Group and class of each row:
[-1.21  1.86  0.36  4.52  7.06  0.03  0.41 -0.10  2.26 -1.80  1.96 -0.80
 -0.68  0.01  1.56  3.67 -4.81 -0.14  0.09  0.09  3.66 -1.14  0.21  1.77
 -0.67  1.42 -0.56  1.70 -1.41  2.56] | (82) > <99>
[ 0.60 -0.33  1.57  0.92 -1.06  0.08 -0.77 -0.26  1.60 -0.50  0.97 -0.65
  0.56  1.75 -0.30 -1.74 -2.64 -0.25  1.24  3.33 -3.50 -1.55  2.09 -1.07
  3.12 -0.99 -1.17 -1.52  0.52 -2.90] | (88) > <103>
[ 0.41  2.91  3.44  5.63  3.81  2.48  0.36  0.04  1.95  1.07  0.36 -0.80
 -2.37 -0.75  1.90  1.14 -8.32 -1.93 -1.63 -2.28  0.81 -2.48  1.91  1.10
 -0.01  1.99 -0.90  2.48 -1.42  1.79] | (82) > <101>
[ 0.56  0.80  1.58  0.12  3.24  2.84 -0.22 -0.60  0.55 -1.05  0.21  0.69
  0.54  5.98 -2.00 -3.74  0.10 -0.27  0.58  2.22 -1.74 -0.89  1.35 -0.20
  0.61  0.38  0.28 -2.68 -0.25 -0.79] | (88) > <103>
[ 0.22  0.52  1.94  2.70  2.17  0.40  0.45  0.43  1.92  1.86  0.99  0.02
 -1.06  1.46  1.66  0.42 -2.23 -0.38  0.01  1.42  3.30 -0.29  0.01  1.19
  0.00  0.12  0.59  1.98 -1.79 -0.41] | (82) > <101>
[ 0.94 -1.74  3.64  4.74 -3.55 -2.01 -1.33  2.00  0.90  1.45  0.75 -3.14
 -0.41 -0.54  1.57  0.36 -3.04 -0.23  1.56  3.93  2.54  4.93  1.48  2.26
 -0.09 -0.12 -1.34  3.86  0.41 -5.37] | (89) > <98>
[-3.16 -0.32  3.48  1.34 -1.91  0.96 -1.16  1.04 -0.65  1.25  1.39 -0.29
  0.90  2.81 -1.86  2.02 -3.16 -0.09  0.15 -0.08 -0.77  0.14  1.80  0.86
  0.40  1.05  0.57  2.08  0.48 -2.78] | (89) > <92>
[ 0.74  0.23  2.95  3.96 -1.38 -0.93 -0.47  1.17  0.26  2.18 -0.72 -1.37
  1.59  0.03 -0.33 -0.08 -2.58  1.56  1.06  3.37  1.60 -0.32  2.75  1.15
  1.86  0.36  0.10  5.14 -0.03 -3.38] | (89) > <83>
[ 3.58 -1.57  0.80  0.29  0.12  2.75 -0.31  0.00  0.22  0.81  0.39 -0.84
  0.80  5.85 -1.91 -5.32  0.09 -1.26  0.04  1.96 -0.73 -0.16 -1.36 -0.53
  0.86 -0.03  1.71 -2.84 -0.65 -3.68] | (88) > <95>
[-0.26 -0.82  3.30  4.14  1.99  1.70 -0.26  0.48  1.11 -0.26  1.46 -2.11
  0.37  1.81  0.72  3.82 -3.08  0.40 -0.73  0.79  3.78  1.16  1.87  3.36
 -1.47  2.54  3.39  1.43 -0.08  0.34] | (82) > <99>
[-0.14 -3.31  2.05  3.18  2.09  2.98  0.44  0.20  0.48  0.25  1.26  2.14
  1.42  8.08 -2.34 -4.93 -0.41 -0.82  0.50  2.59  0.21 -3.44  1.64  3.70
  0.71 -0.21  1.58 -2.08 -2.65 -2.83] | (88) > <103>
[ 1.56  1.79  1.89  1.96 -0.53 -2.27  0.23  0.84  1.50  2.77 -1.66  0.76
 -0.78 -0.45 -0.64 -3.26 -2.47  0.05 -0.39  0.28 -1.62 -0.70  2.03 -1.28
  1.11  2.29  0.70  2.66 -0.52 -4.43] | (89) > <92>
[-0.41  1.84  1.64  1.84 -1.07 -1.00 -0.81  1.66 -0.10 -0.92  0.55  1.41
 -1.31  1.12 -2.48 -0.33 -2.98 -0.88  0.97 -0.63 -1.80  2.40  1.41  0.32
 -0.56  1.35 -1.94  2.99  4.03 -4.46] | (89) > <98>
[-0.77 -2.36  1.23  0.70  1.98  3.96  0.57 -0.64 -0.19 -1.62  0.36  1.33
  2.56  7.59 -2.74 -3.65 -3.43 -1.41  0.40  1.03 -2.12 -1.98  1.60 -0.92
  1.05  0.30 -1.31 -1.25 -0.14 -1.22] | (88) > <95>
[ 0.59 -1.02  2.01  5.22  3.81 -0.23 -1.00  1.74  1.44 -0.48  1.56 -0.81
 -0.15  0.36  0.77  1.13 -1.11 -0.08 -0.50  2.78  2.99  0.89  2.81  1.48
  0.49  1.53  1.45  1.09 -0.14 -2.32] | (82) > <99>
[ 0.15  2.49  3.33  2.27 -2.15 -0.62 -1.45  0.64  0.42 -0.29 -0.72 -1.53
 -1.42  0.77  0.47  0.16 -2.77 -0.45  1.12  2.13 -1.00  2.82  0.90  0.74
  1.03  1.62 -2.11  3.97  2.69 -2.70] | (89) > <98>
